Here is a tiny trained network, its code and every weight. The questions are about switching its units off for an input and a class, where a switched-off unit gives its printed mean instead of its output.

import numpy as np


def w(rows, s, z=0):
    codes = np.array(rows[::2]) - 128.0
    scale = np.full(codes.shape[1], s)
    scale[-1] = z or s
    return codes * scale


def f(y):
    return np.maximum(y, 0)


def log_softmax(a):
    a = a - a.max(-1, keepdims=True)
    return a - np.log(np.exp(a).sum(-1, keepdims=True))


def net(x, mask):
    res = np.array(x, float).reshape(1, 5) / 4 @ E
    y = f(res @ A[0][:, :-1].T + A[0][:, -1])
    res = res + np.where(mask, y, B[0][:, -1]) @ B[0][:, :-1]
    return log_softmax(res[-1] @ U[:, :-1].T + U[:, -1])


A, B = {}, {}
E = w([
[136,113,39,191,228,150,133,37,19,187],'x0',
[13,181,104,201,55,7,87,136,137,154],'x1',
[107,67,182,171,74,159,120,144,2,39],'x2',
[126,138,104,173,127,141,153,137,156,104],'x3',
[134,29,36,83,47,63,238,69,147,130],'x4',
],0.01)
A[0] = w([
[121,186,63,116,186,82,94,151,222,196,22],'N1',
[128,36,61,89,129,198,188,167,155,123,86],'N2',
[138,89,89,122,218,208,137,69,92,122,86],'N3',
[1,127,120,178,98,86,109,126,122,186,58],'N4',
[122,103,131,127,145,92,178,73,80,175,64],'N5',
[212,158,203,151,217,176,129,181,121,115,141],'N6',
[71,171,136,162,112,60,122,104,59,172,26],'N7',
[187,161,148,120,155,52,124,100,143,184,8],'N8',
[131,124,196,55,70,156,136,197,227,44,129],'N9',
[64,132,132,181,132,50,117,100,135,110,35],'N10',
[224,82,152,66,168,191,164,136,103,109,140],'N11',
[144,79,56,59,82,102,162,110,118,120,194],'N12',
[66,217,208,193,210,154,19,173,67,171,93],'N13',
[144,153,105,177,117,139,122,29,43,194,108],'N14',
[116,135,75,172,229,108,110,120,79,185,85],'N15',
[137,73,193,141,132,123,198,121,56,48,91],'N16',
[151,123,116,63,169,216,145,104,226,220,63],'N17',
[148,64,181,154,131,195,134,134,37,2,46],'N18',
[155,247,177,184,200,162,62,182,105,125,107],'N19',
[62,157,121,166,115,28,94,136,103,170,49],'N20',
[107,72,169,202,68,151,109,136,49,116,33],'N21',
[99,102,150,155,46,153,117,149,23,99,49],'N22',
[116,17,79,125,27,92,205,69,121,186,186],'N23',
[118,106,52,215,188,184,138,58,85,139,121],'N24',
[58,155,109,172,76,126,100,138,121,183,24],'N25',
],0.0084,0.0016)
B[0] = w([
[61,149,22,93,192,138,189,202,158,174,194],'N1',
[186,107,170,211,126,144,118,80,122,162,183],'N2',
[105,62,148,128,150,54,122,145,88,71,202],'N3',
[172,66,231,193,178,122,158,131,66,162,196],'N4',
[113,148,90,101,90,136,75,167,136,115,168],'N5',
[189,167,146,158,119,141,101,13,102,117,199],'N6',
[134,96,160,117,189,147,139,133,55,117,184],'N7',
[82,132,101,149,127,94,139,137,155,191,156],'N8',
[95,4,144,51,70,16,62,234,68,34,215],'N9',
[184,133,183,109,179,154,138,88,38,104,175],'N10',
[167,90,201,184,206,102,189,72,61,102,203],'N11',
[193,191,175,173,87,173,29,47,207,153,192],'N12',
[153,190,146,133,45,201,32,96,171,119,255],'N13',
[144,40,73,102,30,49,99,152,152,85,196],'N14',
[97,68,105,62,99,97,121,191,176,101,196],'N15',
[133,192,69,151,154,140,208,144,149,170,184],'N16',
[36,188,96,121,255,152,206,125,97,209,193],'N17',
[61,149,115,155,164,149,226,190,152,181,213],'N18',
[190,162,141,149,101,136,29,105,194,121,227],'N19',
[152,123,221,224,233,91,211,132,47,121,195],'N20',
[67,157,51,114,138,179,177,203,169,171,189],'N21',
[31,206,63,57,163,162,173,185,140,182,191],'N22',
[204,198,134,156,36,204,11,120,182,192,223],'N23',
[121,60,97,12,133,95,51,144,157,55,210],'N24',
[146,102,166,129,184,84,168,38,110,120,175],'N25',
],0.0071,0.018)
U = w([
[246,211,133,178,62,168,55,70,189,142,183],'0',
[109,25,118,42,86,22,87,160,128,42,119],'1',
[205,114,176,214,226,117,171,76,43,118,193],'2',
[39,223,59,119,190,141,184,148,163,201,7],'3',
],0.011,0.0011)

Each question gives the input, the list of numbers given to net, and the class t.
The units are the neurons (one row each of A and B). Each row of codes is followed by its name. A weight is (code - 128) times the scale printed after its matrix; where a second scale follows, it is the last column's (A, B and U).
mask holds one flag per neuron, in row order. A switched-off neuron (its flag False) gives its mean, the last column of its row in B, instead of its output. The means were averaged over made-up inputs and are rounded, as every weight is.
A unit's drop is (log p(t) with every unit on - log p(t) with that unit switched off) / (log p(t) with every unit on - log p(t) with every unit switched off).
The circuit of an input: a set's keep is (log p(t) with only the set's units on - log p(t) with every unit switched off) / (log p(t) with every unit on - log p(t) with every unit switched off). Starting from the 12 units with the biggest drops (on a tie, the unit counted first), units are removed one at a time, each time the one whose removal leaves the highest keep (on an exact tie, the one counted first), for as long as the keep stays at least 0.8.
circuit, biggest first: the units of the circuit, biggest drop first
k most important neurons: the k neurons with the biggest drops, biggest first
drop when u is switched off: that unit's drop, to one decimal
input [-4,2,-6,4,-3], class 3: circuit, biggest first	N1
input [1,-3,-3,-5,0], class 2: 2 most important neurons	N22; N21
input [4,0,-4,-2,3], class 1: 3 most important neurons	N18; N22; N13
input [-4,3,7,-1,6], class 3: 2 most important neurons	N22; N13
input [-2,3,3,-2,-1], class 2: circuit, biggest first	N24; N23
input [3,-3,2,-6,4], class 0: 2 most important neurons	N9; N23
input [-5,-5,-4,8,-1], class 1: 2 most important neurons	N9; N20
input [6,-6,8,-5,-3], class 3: 3 most important neurons	N18; N16; N22
input [-2,-2,-4,-4,3], class 3: 4 most important neurons	N17; N13; N19; N6
input [-5,5,-6,4,5], class 3: 3 most important neurons	N1; N13; N19
input [-7,-8,4,1,0], class 2: 2 most important neurons	N11; N24
input [6,3,7,-5,2], class 3: 3 most important neurons	N22; N9; N21
input [8,8,4,0,-8], class 0: 3 most important neurons	N13; N19; N9
input [-8,2,3,6,-5], class 1: circuit, biggest first	N9
input [4,5,-1,0,4], class 2: drop when N25 is switched off	0.2
input [1,-5,-8,-2,-6], class 3: drop when N1 is switched off	0.6
input [-2,-1,-7,-3,8], class 0: drop when N12 is switched off	2.1
